m =
[[58 76 67 50 42 22 33 28 58 54 80]
 [36  5 56 34 94 89 36 94 69 50 52]
 [28 48 79 35 69 65 24 61 35 85 64]
 [40 22 43 33 87 75 46 73 62 43 45]
 [60 33 51 73 59 69 63 78 47 52 23]
 [67 79 69 59 42 19 39 22 65 49 82]
 [65 48 37 59 40 49 65 49 54 34 35]
 [53 29 21 45 61 58 66 58 69 12 33]
 [15 47 71 23 48 57 22 48 24 85 55]
 [41 58 25 42 22 34 61 27 31 37 32]
 [72 78 76 77 40 23 36 30 68 49 78]
 [30 56 22 24 18 28 50 14 26 39 41]
 [91 64 43 76 38 31 66 38 59 29 43]
 [53 33 33 48 68 58 58 61 68 26 43]
 [34  2 41 28 95 93 38 83 66 48 51]
 [64 45 48 77 30 55 76 61 35 40 18]]
m[-16, -11] => 58
m[12] => [91, 64, 43, 76, 38, 31, 66, 38, 59, 29, 43]
m[-2, 0] => 34
m[-10, -4] => 49
m[5, 3] => 59
m[-10, 10] => 35
m[-9, -9] => 21
m[0, -1] => 80
m[13] => [53, 33, 33, 48, 68, 58, 58, 61, 68, 26, 43]
m[13, -11] => 53
m[-16, -9] => 67
m[-3, -2] => 26
m[:, 10] => [80, 52, 64, 45, 23, 82, 35, 33, 55, 32, 78, 41, 43, 43, 51, 18]
m[2, -2] => 85
m[2, 4] => 69
m[8, 4] => 48
m[:, 8] => [58, 69, 35, 62, 47, 65, 54, 69, 24, 31, 68, 26, 59, 68, 66, 35]
m[-1, 2] => 48
m[10, 1] => 78
m[-8] => [15, 47, 71, 23, 48, 57, 22, 48, 24, 85, 55]
m[-11, 0] => 67
m[-7, 4] => 22
m[-12, -9] => 51
m[6, 3] => 59
m[-5, 6] => 50
m[-4, -7] => 38
m[-5, -8] => 24
m[:, -6] => [22, 89, 65, 75, 69, 19, 49, 58, 57, 34, 23, 28, 31, 58, 93, 55]
m[-14, 2] => 79
m[1, -1] => 52
m[5] => [67, 79, 69, 59, 42, 19, 39, 22, 65, 49, 82]
m[-13, -2] => 43
m[3] => [40, 22, 43, 33, 87, 75, 46, 73, 62, 43, 45]
m[:, 7] => [28, 94, 61, 73, 78, 22, 49, 58, 48, 27, 30, 14, 38, 61, 83, 61]
m[-9, 6] => 66
m[5, -6] => 19
m[-15, 4] => 94

x = ((139, 61, 152, 213, 181, 164, 193, 102, 22, 104, 177), (127, 90, 151, 203, 163, 150, 114, 60, 82, 133, 178), (165, 69, 136, 96, 115, 145, 227, 127, 126, 101, 107), (153, 179, 124, 158, 135, 160, 158, 182, 52, 104, 83), (179, 111, 151, 193, 107, 181, 52, 12, 144, 205, 115), (128, 84, 150, 125, 135, 118, 191, 145, 94, 127, 138), (120, 161, 215, 160, 123, 96, 116, 119, 97, 197, 134), (119, 63, 163, 140, 124, 101, 134, 127, 104, 212, 151), (109, 63, 160, 190, 162, 120, 136, 106, 60, 171, 186), (95, 92, 120, 119, 140, 99, 123, 138, 125, 133, 162), (95, 162, 151, 85, 89, 59, 73, 190, 149, 232, 105), (121, 160, 151, 147, 141, 119, 149, 161, 77, 119, 124), (96, 185, 145, 105, 111, 81, 70, 149, 156, 164, 124), (164, 153, 183, 194, 140, 159, 176, 138, 30, 142, 105))
x[0, 0]	139
x[:, 1]	[61, 90, 69, 179, 111, 84, 161, 63, 63, 92, 162, 160, 185, 153]
x[6, 10]	134
x[1, 2]	151
x[8, 2]	160
x[5, 10]	138
x[:, 6]	[193, 114, 227, 158, 52, 191, 116, 134, 136, 123, 73, 149, 70, 176]
x[1, 10]	178
x[8, 6]	136
x[2, 10]	107
x[7, 6]	134
x[3, 0]	153
x[4, 1]	111
x[9, 1]	92
x[5, 8]	94
x[:, 7]	[102, 60, 127, 182, 12, 145, 119, 127, 106, 138, 190, 161, 149, 138]
x[10, 1]	162
x[:, 10]	[177, 178, 107, 83, 115, 138, 134, 151, 186, 162, 105, 124, 124, 105]
x[6, 4]	123
x[11, 4]	141
x[2, 4]	115
x[3, 4]	135
x[4, 0]	179
x[1, 9]	133
x[0, 1]	61
x[9, 2]	120
x[12, 10]	124
x[11]	[121, 160, 151, 147, 141, 119, 149, 161, 77, 119, 124]
x[3, 5]	160
x[4, 2]	151
x[3]	[153, 179, 124, 158, 135, 160, 158, 182, 52, 104, 83]
x[3, 7]	182
x[13, 4]	140
x[5, 7]	145
x[12, 2]	145
x[3, 6]	158
x[1, 8]	82
x[8, 1]	63
